Here is a tiny trained network, its code and every weight. The questions are about switching its units off for an input and a class, where a switched-off unit gives its printed mean instead of its output.

import numpy as np


def w(rows, s, z=0):
    codes = np.array(rows[::2]) - 128.0
    scale = np.full(codes.shape[1], s)
    scale[-1] = z or s
    return codes * scale


def f(y):
    return np.maximum(y, 0)


def log_softmax(a):
    a = a - a.max(-1, keepdims=True)
    return a - np.log(np.exp(a).sum(-1, keepdims=True))


def net(x, mask):
    res = np.array(x, float).reshape(1, 4) / 4 @ E
    y = f(res @ A[0][:, :-1].T + A[0][:, -1])
    res = res + np.where(mask, y, B[0][:, -1]) @ B[0][:, :-1]
    return log_softmax(res[-1] @ U[:, :-1].T + U[:, -1])


A, B = {}, {}
E = w([
[77,212,180,150,73,108,149,129,58],'x0',
[171,123,128,146,126,93,249,93,153],'x1',
[165,91,47,90,60,145,130,137,50],'x2',
[165,132,231,108,128,123,160,238,118],'x3',
],0.012)
A[0] = w([
[148,113,119,131,140,123,121,136,146,247],'neuron 1',
[152,123,121,137,129,132,199,102,134,74],'neuron 2',
[80,205,164,136,89,125,145,107,54,100],'neuron 3',
[79,162,190,139,177,124,108,106,210,127],'neuron 4',
[120,136,99,135,130,130,163,82,138,106],'neuron 5',
[85,134,65,139,122,124,102,41,130,139],'neuron 6',
[145,126,131,135,140,124,252,103,139,129],'neuron 7',
[161,96,75,104,90,141,141,165,54,141],'neuron 8',
[101,132,145,126,150,134,16,163,110,140],'neuron 9',
[187,55,109,113,161,139,93,148,189,79],'neuron 10',
[171,103,171,116,123,128,159,251,113,120],'neuron 11',
[103,130,122,127,127,150,52,142,117,66],'neuron 12',
[105,142,153,137,160,137,123,129,173,78],'neuron 13',
],0.016,0.011)
B[0] = w([
[2,160,151,105,94,206,157,116,111,198],'neuron 1',
[164,129,132,120,117,65,101,204,147,169],'neuron 2',
[75,98,54,132,173,147,194,174,157,231],'neuron 3',
[146,130,83,142,91,115,126,83,39,229],'neuron 4',
[161,122,157,116,143,123,106,121,151,172],'neuron 5',
[181,112,171,110,187,161,129,66,148,235],'neuron 6',
[86,146,173,104,75,101,66,169,159,218],'neuron 7',
[118,147,107,159,77,91,111,98,40,233],'neuron 8',
[89,149,191,101,73,105,95,155,174,227],'neuron 9',
[110,111,52,156,174,100,197,188,145,201],'neuron 10',
[193,105,148,109,198,153,112,39,165,249],'neuron 11',
[194,124,143,119,124,51,105,195,173,178],'neuron 12',
[180,101,96,141,127,77,110,143,92,165],'neuron 13',
],0.02,0.018)
U = w([
[117,130,175,91,87,40,68,200,216,95],'0',
[216,84,161,105,236,142,122,55,172,125],'1',
[56,73,32,151,201,89,226,190,171,97],'2',
[167,122,80,179,78,66,110,101,2,118],'3',
[17,189,173,117,94,227,153,107,128,254],'4',
[192,166,142,243,121,187,144,191,136,86],'5',
],0.0079,0.01)

Each question gives the input, the list of numbers given to net, and the class t.
The units are the neurons (one row each of A and B). Each row of codes is followed by its name. A weight is (code - 128) times the scale printed after its matrix; where a second scale follows, it is the last column's (A, B and U).
mask holds one flag per neuron, in row order. A switched-off neuron (its flag False) gives its mean, the last column of its row in B, instead of its output. The means were averaged over made-up inputs and are rounded, as every weight is.
A unit's drop is (log p(t) with every unit on - log p(t) with that unit switched off) / (log p(t) with every unit on - log p(t) with every unit switched off).
The circuit of an input: a set's keep is (log p(t) with only the set's units on - log p(t) with every unit switched off) / (log p(t) with every unit on - log p(t) with every unit switched off). Starting from the 12 units with the biggest drops (on a tie, the unit counted first), units are removed one at a time, each time the one whose removal leaves the highest keep (on an exact tie, the one counted first), for as long as the keep stays at least 0.8.
circuit, biggest first: the units of the circuit, biggest drop first
most important unit: the unit with the biggest drop
top k neurons: the k neurons with the biggest drops, biggest first
drop of u: that unit's drop, to one decimal
input [2,3,-3,-2], class 4: circuit, biggest first -> (neuron 12)
input [-8,8,-1,-5], class 0: top 4 neurons -> (neuron 7; neuron 3; neuron 2; neuron 5)
input [3,-6,-7,-4], class 3: top 2 neurons -> (neuron 4; neuron 7)
input [3,8,8,5], class 0: top 3 neurons -> (neuron 7; neuron 4; neuron 2)
input [-5,7,-8,5], class 3: top 3 neurons -> (neuron 4; neuron 9; neuron 13)
input [2,-7,4,-6], class 0: top 3 neurons -> (neuron 9; neuron 11; neuron 12)
input [-5,1,6,-3], class 3: top 3 neurons -> (neuron 8; neuron 3; neuron 11)
input [6,-6,6,7], class 1: top 3 neurons -> (neuron 11; neuron 7; neuron 10)
input [7,0,8,-8], class 1: top 2 neurons -> (neuron 6; neuron 4)
input [2,1,-3,-1], class 4: top 4 neurons -> (neuron 8; neuron 10; neuron 11; neuron 12)
input [-8,6,0,0], class 2: top 2 neurons -> (neuron 10; neuron 9)
input [-3,-5,2,8], class 1: drop of neuron 11 -> 5.5
input [-6,-5,2,7], class 1: drop of neuron 4 -> 0.0
input [-2,5,1,-3], class 0: most important unit -> neuron 11
input [-1,2,1,-1], class 4: drop of neuron 12 -> 0.2
